Below are the code and all the weights of a small trained network. Each question names an input and a target symbol and asks about switching units off, where a switched-off unit gives its printed mean instead of its output.

import numpy as np


def w(rows, s, z=0):
    codes = np.array(rows[::2]) - 128.0
    scale = np.full(codes.shape[1], s)
    scale[-1] = z or s
    return codes * scale


def f(y):
    return y / 2 * (1 + np.tanh(0.7978845608 * (y + 0.044715 * y**3)))


def softmax(a):
    e = np.exp(a - a.max(-1, keepdims=True))
    return e / e.sum(-1, keepdims=True)


def log_softmax(a):
    a = a - a.max(-1, keepdims=True)
    return a - np.log(np.exp(a).sum(-1, keepdims=True))


def net(x, mask):
    ids = ['ΓΘαβημτ'.index(c) for c in x.split()]
    T = len(ids)
    res = E[ids] + P[:T]
    q, k, v = (res @ M[0].T for M in (Q, K, V))
    z = softmax(np.where(np.tri(T) > 0, q @ k.T / 2**0.5, -1e9)) @ v
    res = res + np.where(mask[0], z, O[0][:, -1]) @ O[0][:, :-1]
    y = f(res @ A[0][:, :-1].T + A[0][:, -1])
    res = res + np.where(mask[1:9], y, B[0][:, -1]) @ B[0][:, :-1]
    return log_softmax(res[-1] @ U[:, :-1].T + U[:, -1])


Q, K, V, O, A, B = {}, {}, {}, {}, {}, {}
E = w([
[160,167,187,215],'Γ',
[167,138,149,174],'Θ',
[121,235,123,179],'α',
[200,163,103,138],'β',
[87,51,83,198],'η',
[116,1,153,177],'μ',
[155,115,43,120],'τ',
],0.012)
P = w([
[148,99,100,253],'0',
[214,123,183,148],'1',
[118,107,73,247],'2',
[182,127,160,134],'3',
[101,124,79,205],'4',
[155,127,147,117],'5',
[88,127,75,171],'6',
[137,115,129,93],'7',
[83,149,81,153],'8',
[135,109,142,103],'9',
],0.012)
Q[0] = w([
[127,122,254,38],'head 0',
[79,157,178,4],'head 0',
],0.013)
K[0] = w([
[233,186,182,220],'head 0',
[175,128,163,246],'head 0',
],0.011)
V[0] = w([
[106,78,203,177],'head 0',
[104,7,112,98],'head 0',
],0.012)
O[0] = w([
[61,91,248,74,250],'head 0',
[33,2,67,130,166],'head 0',
],0.0089,0.0017)
A[0] = w([
[103,249,182,144,231],'neuron 0',
[27,94,150,113,165],'neuron 1',
[191,91,188,60,151],'neuron 2',
[168,182,107,185,202],'neuron 3',
[197,228,231,8,173],'neuron 4',
[96,183,236,153,96],'neuron 5',
[77,120,2,189,2],'neuron 6',
[197,142,112,160,215],'neuron 7',
],0.0091,0.0045)
B[0] = w([
[236,122,98,46,237],'neuron 0',
[52,206,121,79,202],'neuron 1',
[154,60,128,232,165],'neuron 2',
[186,76,54,65,255],'neuron 3',
[38,231,77,246,246],'neuron 4',
[141,187,254,54,181],'neuron 5',
[237,196,191,201,220],'neuron 6',
[118,91,93,73,244],'neuron 7',
],0.007,0.0069)
U = w([
[146,140,187,121,21],'Γ',
[166,49,201,94,148],'Θ',
[111,169,112,40,77],'α',
[151,62,80,26,173],'β',
[91,150,132,199,163],'η',
[49,130,109,107,207],'μ',
[145,114,56,255,3],'τ',
],0.009,0.0047)

Each question gives the input, a string of symbols that net reads in full, and the target symbol t.
The units are the heads (2 rows each of Q, K, V and O) and the neurons (one row each of A and B). Each row of codes is followed by its name. A weight is (code - 128) times the scale printed after its matrix; where a second scale follows, it is the last column's (O, A, B and U).
mask holds one flag per unit, heads first, then neurons. A switched-off unit (its flag False) gives its mean, the last column of its rows in O or B, instead of its output. The means were averaged over made-up inputs and are rounded, as every weight is.
A unit's drop is (log p(t) with every unit on - log p(t) with that unit switched off) / (log p(t) with every unit on - log p(t) with every unit switched off).
The circuit of an input: a set's keep is (log p(t) with only the set's units on - log p(t) with every unit switched off) / (log p(t) with every unit on - log p(t) with every unit switched off). Starting from all 9 units, units are removed one at a time, each time the one whose removal leaves the highest keep (on an exact tie, the one counted first), for as long as the keep stays at least 0.8.
units of the circuit, in order: the units of the circuit, biggest drop first
most important unit: the unit with the biggest drop
top k neurons: the k neurons with the biggest drops, biggest first
drop of u: that unit's drop, to one decimal
input Θ β μ η Θ β τ α α, target τ: units of the circuit, in order => [head 0]
input Θ Γ μ Θ Θ Θ Θ Θ, target η: top 4 neurons => [neuron 4; neuron 3; neuron 2; neuron 7]
input μ η α Γ τ Θ Θ Γ β, target β: units of the circuit, in order => [neuron 4; neuron 3; head 0]
input η τ τ Θ μ Γ β τ μ, target τ: top 2 neurons => [neuron 6; neuron 5]
input Θ η β Θ τ β τ Γ τ η, target τ: top 3 neurons => [neuron 6; neuron 5; neuron 0]
input Γ τ μ β Γ τ β β Γ, target β: top 3 neurons => [neuron 4; neuron 3; neuron 0]
input α β μ μ α μ β, target μ: top 2 neurons => [neuron 1; neuron 0]
input Γ Γ Θ, target Θ: top 3 neurons => [neuron 4; neuron 1; neuron 5]
input η α μ Θ α, target μ: units of the circuit, in order => [head 0; neuron 1]
input Γ Θ α, target α: top 3 neurons => [neuron 4; neuron 5; neuron 0]
input α τ Γ α Θ Γ, target α: top 3 neurons => [neuron 0; neuron 5; neuron 4]
input α μ Γ β μ Θ τ Θ α, target τ: units of the circuit, in order => [head 0; neuron 6]
input μ Θ τ η α τ Γ Γ α β, target τ: units of the circuit, in order => [neuron 4; head 0; neuron 5]
input τ μ α Θ α β α, target β: most important unit => neuron 0
input η η Γ η α β τ β β, target τ: top 3 neurons => [neuron 6; neuron 0; neuron 5]
input Θ β η α τ Θ α τ Γ, target τ: top 2 neurons => [neuron 6; neuron 5]
input μ η Γ Γ α μ Γ, target μ: drop of neuron 7 => 0.0
input Γ α Γ, target α: drop of head 0 => 0.7
input β Θ Θ μ η β Γ τ Θ, target τ: drop of neuron 5 => 0.1
